Below is a small trained network, with its code and all its weights. Each question gives an input and a target symbol and asks what happens when units are switched off, that is, made to give their printed mean instead of their output.

import numpy as np


def w(rows, s, z=0):
    codes = np.array(rows[::2]) - 128.0
    scale = np.full(codes.shape[1], s)
    scale[-1] = z or s
    return codes * scale


def norm(h):
    return h / np.sqrt((h * h).mean(-1, keepdims=True) + 1e-5)


def f(y):
    return np.maximum(y, 0)


def softmax(a):
    e = np.exp(a - a.max(-1, keepdims=True))
    return e / e.sum(-1, keepdims=True)


def log_softmax(a):
    a = a - a.max(-1, keepdims=True)
    return a - np.log(np.exp(a).sum(-1, keepdims=True))


def net(x, mask):
    ids = ['ΛΞαβημπψ'.index(c) for c in x.split()]
    T = len(ids)
    res = E[ids] + P[:T]
    u = 0
    for l in range(2):
        r = norm(res)
        for j in range(3):
            rows = slice(4 * j, 4 * j + 4)
            q, k, v = (r @ M[l][rows].T for M in (Q, K, V))
            z = softmax(np.where(np.tri(T) > 0, q @ k.T / 4**0.5, -1e9)) @ v
            o = O[l][rows]
            res = res + np.where(mask[u + j], z, o[:, -1]) @ o[:, :-1]
        u += 3
        y = f(norm(res) @ A[l][:, :-1].T + A[l][:, -1])
        res = res + np.where(mask[u : u + 4], y, B[l][:, -1]) @ B[l][:, :-1]
        u += 4
    return log_softmax(norm(res)[-1] @ U[:, :-1].T + U[:, -1])


Q, K, V, O, A, B = {}, {}, {}, {}, {}, {}
E = w([
[33,102,20,192],'Λ',
[29,143,123,216],'Ξ',
[75,183,140,172],'α',
[87,84,203,130],'β',
[159,188,95,127],'η',
[253,65,104,228],'μ',
[221,146,90,61],'π',
[208,18,150,102],'ψ',
],0.0049)
P = w([
[226,75,204,201],'0',
[110,6,65,156],'1',
[198,85,218,204],'2',
[121,81,10,160],'3',
[193,92,227,196],'4',
[98,149,2,140],'5',
[187,93,233,200],'6',
[77,198,6,124],'7',
],0.0021)
Q[0] = w([
[85,74,176,213],'0.h0',
[204,219,48,104],'0.h0',
[206,15,152,79],'0.h0',
[135,186,81,254],'0.h0',
[136,129,106,65],'0.h1',
[168,92,85,149],'0.h1',
[157,156,69,117],'0.h1',
[79,184,86,120],'0.h1',
[146,177,142,70],'0.h2',
[165,115,125,138],'0.h2',
[94,71,157,168],'0.h2',
[117,78,74,165],'0.h2',
],0.0092)
K[0] = w([
[84,89,194,181],'0.h0',
[173,177,95,132],'0.h0',
[183,12,118,87],'0.h0',
[131,163,123,217],'0.h0',
[155,139,109,83],'0.h1',
[172,64,141,118],'0.h1',
[157,123,120,126],'0.h1',
[153,163,47,132],'0.h1',
[170,160,100,67],'0.h2',
[170,101,140,130],'0.h2',
[71,141,169,153],'0.h2',
[121,55,130,158],'0.h2',
],0.011)
V[0] = w([
[43,238,51,48],'0.h0',
[161,68,113,154],'0.h0',
[154,132,195,133],'0.h0',
[176,57,139,100],'0.h0',
[89,171,33,141],'0.h1',
[100,158,114,185],'0.h1',
[122,174,137,180],'0.h1',
[153,152,168,108],'0.h1',
[127,129,126,129],'0.h2',
[63,188,82,2],'0.h2',
[200,179,109,140],'0.h2',
[148,161,145,145],'0.h2',
],0.0029)
O[0] = w([
[128,3,86,147,30],'0.h0',
[88,166,142,119,180],'0.h0',
[169,139,99,128,131],'0.h0',
[99,158,108,138,167],'0.h0',
[107,163,96,137,92],'0.h1',
[130,160,152,133,115],'0.h1',
[116,149,164,120,125],'0.h1',
[123,125,135,112,130],'0.h1',
[128,128,127,128,128],'0.h2',
[169,153,73,144,4],'0.h2',
[93,138,160,151,185],'0.h2',
[119,131,145,125,139],'0.h2',
],0.0038,0.0025)
A[0] = w([
[65,2,53,246,148],'0.n0',
[212,69,146,143,107],'0.n1',
[96,35,136,86,8],'0.n2',
[125,168,174,194,25],'0.n3',
],0.0044,0.0015)
B[0] = w([
[51,100,175,9,253],'0.n0',
[3,157,121,78,230],'0.n1',
[67,167,74,113,138],'0.n2',
[106,130,78,185,178],'0.n3',
],0.0051,0.0026)
Q[1] = w([
[103,94,160,143],'1.h0',
[123,179,126,110],'1.h0',
[101,109,148,152],'1.h0',
[153,127,140,139],'1.h0',
[174,108,117,113],'1.h1',
[89,68,110,129],'1.h1',
[132,181,143,89],'1.h1',
[107,151,151,148],'1.h1',
[105,99,76,143],'1.h2',
[182,134,88,100],'1.h2',
[94,206,179,198],'1.h2',
[66,10,141,146],'1.h2',
],0.011)
K[1] = w([
[88,80,179,120],'1.h0',
[135,143,100,95],'1.h0',
[49,113,173,125],'1.h0',
[132,133,137,161],'1.h0',
[78,118,59,59],'1.h1',
[121,36,148,150],'1.h1',
[145,190,103,78],'1.h1',
[135,154,166,153],'1.h1',
[154,80,3,179],'1.h2',
[226,189,99,26],'1.h2',
[83,154,162,243],'1.h2',
[93,2,128,140],'1.h2',
],0.0075)
V[1] = w([
[61,91,28,112],'1.h0',
[151,200,172,167],'1.h0',
[87,146,135,123],'1.h0',
[144,113,147,121],'1.h0',
[45,167,138,50],'1.h1',
[254,143,143,165],'1.h1',
[208,63,41,122],'1.h1',
[145,204,109,124],'1.h1',
[6,133,219,205],'1.h2',
[133,104,17,138],'1.h2',
[90,55,133,116],'1.h2',
[189,102,41,204],'1.h2',
],0.0028)
O[1] = w([
[206,195,123,147,104],'1.h0',
[75,76,122,110,138],'1.h0',
[139,120,110,103,156],'1.h0',
[123,114,131,137,131],'1.h0',
[85,76,139,127,202],'1.h1',
[201,181,35,127,109],'1.h1',
[179,153,132,192,37],'1.h1',
[191,128,127,107,153],'1.h1',
[203,119,39,121,167],'1.h2',
[107,113,199,62,55],'1.h2',
[176,135,101,93,122],'1.h2',
[75,2,172,79,5],'1.h2',
],0.0025,0.0015)
A[1] = w([
[143,233,41,209,151],'1.n0',
[123,209,14,57,21],'1.n1',
[252,165,148,214,3],'1.n2',
[147,69,190,167,201],'1.n3',
],0.0045,0.00074)
B[1] = w([
[217,160,61,32,203],'1.n0',
[67,122,170,254,253],'1.n1',
[27,25,127,81,196],'1.n2',
[228,115,27,158,165],'1.n3',
],0.0032,0.0031)
U = w([
[59,55,134,29,165],'Λ',
[39,132,138,255,25],'Ξ',
[157,209,29,201,95],'α',
[167,76,227,222,131],'β',
[195,141,44,33,71],'η',
[203,20,92,175,254],'μ',
[169,234,203,106,161],'π',
[201,75,179,94,149],'ψ',
],0.0082,0.002)

Each question gives the input, a string of symbols that net reads in full, and the target symbol t.
The units are the heads (4 rows each of Q, K, V and O) and the neurons (one row each of A and B). Each row of codes is followed by its name. A weight is (code - 128) times the scale printed after its matrix; where a second scale follows, it is the last column's (O, A, B and U).
mask holds one flag per unit, layer by layer, with each layer's heads first. A switched-off unit (its flag False) gives its mean, the last column of its rows in O or B, instead of its output. The means were averaged over made-up inputs and are rounded, as every weight is.
A unit's drop is (log p(t) with every unit on - log p(t) with that unit switched off) / (log p(t) with every unit on - log p(t) with every unit switched off).
The circuit of an input: a set's keep is (log p(t) with only the set's units on - log p(t) with every unit switched off) / (log p(t) with every unit on - log p(t) with every unit switched off). Starting from the 12 units with the biggest drops (on a tie, the unit counted first), units are removed one at a time, each time the one whose removal leaves the highest keep (on an exact tie, the one counted first), for as long as the keep stays at least 0.8.
circuit, biggest first: the units of the circuit, biggest drop first
most important unit: the unit with the biggest drop
k most important neurons: the k neurons with the biggest drops, biggest first
k most important neurons of layer l: the k neurons of layer l with the biggest drops, biggest first
heads that matter: for each layer, one digit per head in row order, 1 if its drop is at least 0.15 and else 0, layers parted by /
drop of u: that unit's drop, to one decimal
input β β β μ, target Λ: 2 most important neurons -> (0.n1, 0.n0)
input Ξ η π π, target Ξ: circuit, biggest first -> (1.n1, 1.h2, 0.n0)
input π π π, target π: most important neuron -> (0.n1)
input μ β η μ μ η, target Ξ: circuit, biggest first -> (0.h0, 1.n1)
input ψ Λ μ π Ξ Λ η, target η: circuit, biggest first -> (1.n0, 1.n2, 0.n1, 0.n0)
input β π β π Λ ψ μ β, target α: circuit, biggest first -> (0.n0, 1.h2, 1.n0, 0.n1)
input μ π μ π, target Ξ: 3 most important neurons -> (1.n1, 0.n0, 1.n0)
input α β μ η Λ π, target Λ: heads that matter -> 100 / 011
input Ξ π π π, target α: circuit, biggest first -> (0.n0, 1.n1)
input α μ π η, target Λ: heads that matter -> 100 / 010
input ψ η η Ξ π μ π π, target α: circuit, biggest first -> (1.n1, 0.n0)
input μ α η μ β π, target Λ: heads that matter -> 100 / 001
input β β π η, target Λ: heads that matter -> 100 / 000
input μ ψ μ η η μ, target α: 3 most important neurons -> (0.n1, 1.n0, 1.n1)
input μ α π Ξ α, target α: most important unit -> 1.n0
input η μ β π η μ, target Ξ: 3 most important neurons -> (0.n1, 0.n0, 1.n1)
input β π Ξ μ Λ, target Λ: 2 most important neurons -> (0.n0, 1.n1)
input η Ξ μ β β π π β, target α: 2 most important neurons -> (0.n0, 1.n0)
input Λ β β π π μ, target Λ: 3 most important neurons -> (0.n0, 0.n1, 1.n1)
input μ ψ π β Λ η Ξ η, target Ξ: most important unit -> 0.h0
input η α π μ η Ξ η, target η: 3 most important neurons of layer 1 -> (1.n0, 1.n2, 1.n1)
input π μ η Λ π Λ Λ μ, target Ξ: 3 most important neurons -> (0.n0, 0.n1, 1.n1)
input Ξ η α, target α: drop of 1.h2 -> 0.5
input π π π μ μ η Λ Ξ, target Λ: drop of 1.h2 -> 0.0
input Ξ π Λ, target Λ: drop of 0.n0 -> 0.8
input μ π π, target π: drop of 0.n0 -> 0.3
input η α η Λ π Ξ, target Λ: most important unit -> 0.h0
